Below are the code and all the weights of a small trained network. Each question names an input and a target symbol and asks about switching units off, where a switched-off unit gives its printed mean instead of its output.

import numpy as np


def w(rows, s, z=0):
    codes = np.array(rows[::2]) - 128.0
    scale = np.full(codes.shape[1], s)
    scale[-1] = z or s
    return codes * scale


def norm(h):
    return h / np.sqrt((h * h).mean(-1, keepdims=True) + 1e-5)


def f(y):
    return y / 2 * (1 + np.tanh(0.7978845608 * (y + 0.044715 * y**3)))


def softmax(a):
    e = np.exp(a - a.max(-1, keepdims=True))
    return e / e.sum(-1, keepdims=True)


def log_softmax(a):
    a = a - a.max(-1, keepdims=True)
    return a - np.log(np.exp(a).sum(-1, keepdims=True))


def net(x, mask):
    ids = ['αβθλξσφψ'.index(c) for c in x.split()]
    T = len(ids)
    res = E[ids] + P[:T]
    u = 0
    for l in range(2):
        r = norm(res)
        for j in range(2):
            rows = slice(3 * j, 3 * j + 3)
            q, k, v = (r @ M[l][rows].T for M in (Q, K, V))
            z = softmax(np.where(np.tri(T) > 0, q @ k.T / 3**0.5, -1e9)) @ v
            o = O[l][rows]
            res = res + np.where(mask[u + j], z, o[:, -1]) @ o[:, :-1]
        u += 2
        y = f(norm(res) @ A[l][:, :-1].T + A[l][:, -1])
        res = res + np.where(mask[u : u + 4], y, B[l][:, -1]) @ B[l][:, :-1]
        u += 4
    return log_softmax(norm(res)[-1] @ U[:, :-1].T + U[:, -1])


Q, K, V, O, A, B = {}, {}, {}, {}, {}, {}
E = w([
[134,107,193,78],'α',
[113,184,143,56],'β',
[105,207,5,52],'θ',
[90,158,59,111],'λ',
[197,125,64,227],'ξ',
[70,89,87,84],'σ',
[131,127,144,164],'φ',
[133,195,163,157],'ψ',
],0.018)
P = w([
[162,181,73,8],'0',
[52,139,140,129],'1',
[184,197,137,72],'2',
[70,159,177,102],'3',
[241,145,130,97],'4',
[84,124,77,176],'5',
[201,134,120,79],'6',
[83,178,121,169],'7',
[254,113,139,102],'8',
],0.0066)
Q[0] = w([
[210,77,192,95],'0.h0',
[169,87,82,47],'0.h0',
[155,230,195,111],'0.h0',
[2,164,101,151],'0.h1',
[50,117,156,118],'0.h1',
[89,123,140,222],'0.h1',
],0.0076)
K[0] = w([
[146,30,212,78],'0.h0',
[216,129,83,65],'0.h0',
[205,157,215,124],'0.h0',
[167,143,188,139],'0.h1',
[130,232,179,190],'0.h1',
[206,1,232,249],'0.h1',
],0.0081)
V[0] = w([
[103,28,189,2],'0.h0',
[108,79,144,89],'0.h0',
[176,36,80,129],'0.h0',
[187,150,123,132],'0.h1',
[38,113,120,138],'0.h1',
[224,122,189,163],'0.h1',
],0.0085)
O[0] = w([
[48,157,201,175,2],'0.h0',
[160,112,125,72,65],'0.h0',
[128,185,125,113,6],'0.h0',
[151,148,125,168,155],'0.h1',
[149,185,122,101,108],'0.h1',
[66,120,187,254,129],'0.h1',
],0.0086,0.0059)
A[0] = w([
[164,122,254,75,166],'0.n0',
[142,103,221,38,205],'0.n1',
[162,164,130,151,101],'0.n2',
[116,94,190,163,4],'0.n3',
],0.0088,0.002)
B[0] = w([
[69,253,135,174,226],'0.n0',
[103,188,176,14,250],'0.n1',
[122,54,138,127,241],'0.n2',
[137,129,85,69,147],'0.n3',
],0.0071,0.0013)
Q[1] = w([
[148,68,155,49],'1.h0',
[40,78,120,163],'1.h0',
[113,178,134,112],'1.h0',
[11,94,81,91],'1.h1',
[45,136,116,154],'1.h1',
[204,114,98,141],'1.h1',
],0.011)
K[1] = w([
[138,103,234,165],'1.h0',
[112,131,165,101],'1.h0',
[150,157,112,82],'1.h0',
[62,166,79,2],'1.h1',
[78,187,107,33],'1.h1',
[143,92,142,193],'1.h1',
],0.0099)
V[1] = w([
[118,75,110,192],'1.h0',
[77,216,1,116],'1.h0',
[138,68,75,23],'1.h0',
[52,161,124,167],'1.h1',
[126,76,135,18],'1.h1',
[153,117,58,118],'1.h1',
],0.0081)
O[1] = w([
[154,95,108,73,204],'1.h0',
[145,73,1,98,168],'1.h0',
[108,120,78,180,134],'1.h0',
[178,106,80,82,94],'1.h1',
[218,33,214,129,3],'1.h1',
[175,145,207,179,193],'1.h1',
],0.0072,0.0037)
A[1] = w([
[149,27,166,151,40],'1.n0',
[195,211,105,89,109],'1.n1',
[131,154,68,2,52],'1.n2',
[115,138,162,100,4],'1.n3',
],0.0076,0.0029)
B[1] = w([
[104,36,167,62,119],'1.n0',
[164,50,91,67,249],'1.n1',
[193,101,254,204,254],'1.n2',
[206,244,133,119,89],'1.n3',
],0.0095,0.003)
U = w([
[49,248,107,117,232],'α',
[67,192,170,73,96],'β',
[149,113,51,70,157],'θ',
[240,114,70,78,63],'λ',
[62,73,108,79,83],'ξ',
[179,114,184,76,188],'σ',
[114,86,219,233,168],'φ',
[194,234,110,186,2],'ψ',
],0.011,0.005)

Each question gives the input, a string of symbols that net reads in full, and the target symbol t.
The units are the heads (3 rows each of Q, K, V and O) and the neurons (one row each of A and B). Each row of codes is followed by its name. A weight is (code - 128) times the scale printed after its matrix; where a second scale follows, it is the last column's (O, A, B and U).
mask holds one flag per unit, layer by layer, with each layer's heads first. A switched-off unit (its flag False) gives its mean, the last column of its rows in O or B, instead of its output. The means were averaged over made-up inputs and are rounded, as every weight is.
A unit's drop is (log p(t) with every unit on - log p(t) with that unit switched off) / (log p(t) with every unit on - log p(t) with every unit switched off).
top k neurons: the k neurons with the biggest drops, biggest first
heads that matter: for each layer, one digit per head in row order, 1 if its drop is at least 0.15 and else 0, layers parted by /
drop when u is switched off: that unit's drop, to one decimal
input φ θ ψ, target θ: heads that matter => 00 / 00
input φ φ λ, target λ: top 2 neurons => [1.n2; 0.n0]
input ψ ψ φ φ φ, target φ: heads that matter => 01 / 10
input φ α φ β σ, target σ: heads that matter => 00 / 01
input ψ ψ ξ ψ α φ β, target α: heads that matter => 10 / 00
input β φ λ φ ψ, target λ: heads that matter => 01 / 00
input φ φ σ φ φ θ ψ σ, target φ: heads that matter => 01 / 01
input ψ ψ φ β θ α ψ, target α: top neuron => [0.n0]
input φ φ θ ψ φ ψ φ φ α, target α: heads that matter => 10 / 00
input φ σ λ φ λ φ, target θ: heads that matter => 00 / 10
input ψ σ φ λ φ σ φ α, target β: top 2 neurons => [0.n1; 0.n0]
input ψ α φ, target α: heads that matter => 00 / 01
input φ φ φ φ φ, target φ: top 2 neurons => [0.n0; 1.n1]
input α φ α, target α: top neuron => [0.n0]
input ψ α α φ ψ φ, target α: top 2 neurons => [1.n2; 1.n1]
input α ξ φ α φ φ ψ, target α: drop when 0.h1 is switched off => 0.2
input β λ λ, target λ: drop when 1.n2 is switched off => 0.2
input φ φ φ λ φ β, target σ: drop when 1.n2 is switched off => 0.4
